Here is a tiny trained network, its code and every weight. The questions are about switching its units off for an input and a class, where a switched-off unit gives its printed mean instead of its output.

import numpy as np


def w(rows, s, z=0):
    codes = np.array(rows[::2]) - 128.0
    scale = np.full(codes.shape[1], s)
    scale[-1] = z or s
    return codes * scale


def f(y):
    return np.maximum(y, 0)


def log_softmax(a):
    a = a - a.max(-1, keepdims=True)
    return a - np.log(np.exp(a).sum(-1, keepdims=True))


def net(x, mask):
    res = np.array(x, float).reshape(1, 3) / 4 @ E
    y = f(res @ A[0][:, :-1].T + A[0][:, -1])
    res = res + np.where(mask, y, B[0][:, -1]) @ B[0][:, :-1]
    return log_softmax(res[-1] @ U[:, :-1].T + U[:, -1])


A, B = {}, {}
E = w([
[64,115,254,75,142],'x0',
[106,101,157,239,210],'x1',
[61,145,73,65,227],'x2',
],0.0043)
A[0] = w([
[120,129,125,131,125,218],'N1',
[87,138,65,59,229,90],'N2',
[153,128,43,163,119,102],'N3',
[180,125,184,200,21,91],'N4',
[89,122,252,82,142,83],'N5',
[111,121,148,223,192,116],'N6',
[147,132,94,19,52,91],'N7',
[124,123,143,177,163,105],'N8',
[122,131,126,130,127,254],'N9',
[160,127,20,173,116,103],'N10',
[121,122,148,199,177,102],'N11',
],0.015,0.0056)
B[0] = w([
[222,116,130,129,155,218],'N1',
[47,108,67,191,171,234],'N2',
[91,133,204,124,129,204],'N3',
[43,113,54,173,193,237],'N4',
[68,144,235,135,123,243],'N5',
[125,146,94,83,50,227],'N6',
[109,155,86,79,22,219],'N7',
[115,141,109,108,84,172],'N8',
[252,112,130,124,167,254],'N9',
[84,135,225,122,130,228],'N10',
[111,147,101,98,66,194],'N11',
],0.028,0.0056)
U = w([
[110,136,245,129,137,93],'0',
[141,151,84,73,60,91],'1',
[97,103,70,190,193,86],'2',
[239,107,137,126,170,253],'3',
],0.012,0.0024)

Each question gives the input, the list of numbers given to net, and the class t.
The units are the neurons (one row each of A and B). Each row of codes is followed by its name. A weight is (code - 128) times the scale printed after its matrix; where a second scale follows, it is the last column's (A, B and U).
mask holds one flag per neuron, in row order. A switched-off neuron (its flag False) gives its mean, the last column of its row in B, instead of its output. The means were averaged over made-up inputs and are rounded, as every weight is.
A unit's drop is (log p(t) with every unit on - log p(t) with that unit switched off) / (log p(t) with every unit on - log p(t) with every unit switched off).
unit that matters most: the unit with the biggest drop
top k neurons: the k neurons with the biggest drops, biggest first
drop of u: that unit's drop, to one decimal
input [-8,4,5], class 0: top neuron => N10
input [-3,0,-4], class 2: top 2 neurons => N4, N5
input [2,-5,6], class 2: top 2 neurons => N2, N6
input [5,5,-6], class 2: top 4 neurons => N4, N10, N7, N3
input [-6,1,4], class 0: top 2 neurons => N10, N4
input [-4,5,5], class 1: top 3 neurons => N6, N4, N5
input [-8,8,-4], class 0: top 3 neurons => N10, N3, N7
input [-3,8,-6], class 1: top 2 neurons => N6, N11
input [5,6,4], class 1: top 4 neurons => N6, N10, N11, N3
input [-5,-1,3], class 0: top 3 neurons => N10, N4, N3
input [-5,-5,3], class 0: top 3 neurons => N10, N6, N3
input [-8,7,-6], class 0: top 4 neurons => N10, N3, N7, N2
input [-7,8,-4], class 1: drop of N7 => -0.1
input [-4,7,4], class 1: unit that matters most => N6
input [3,-2,2], class 3: drop of N10 => 0.5
input [-6,0,-4], class 0: drop of N5 => 0.0
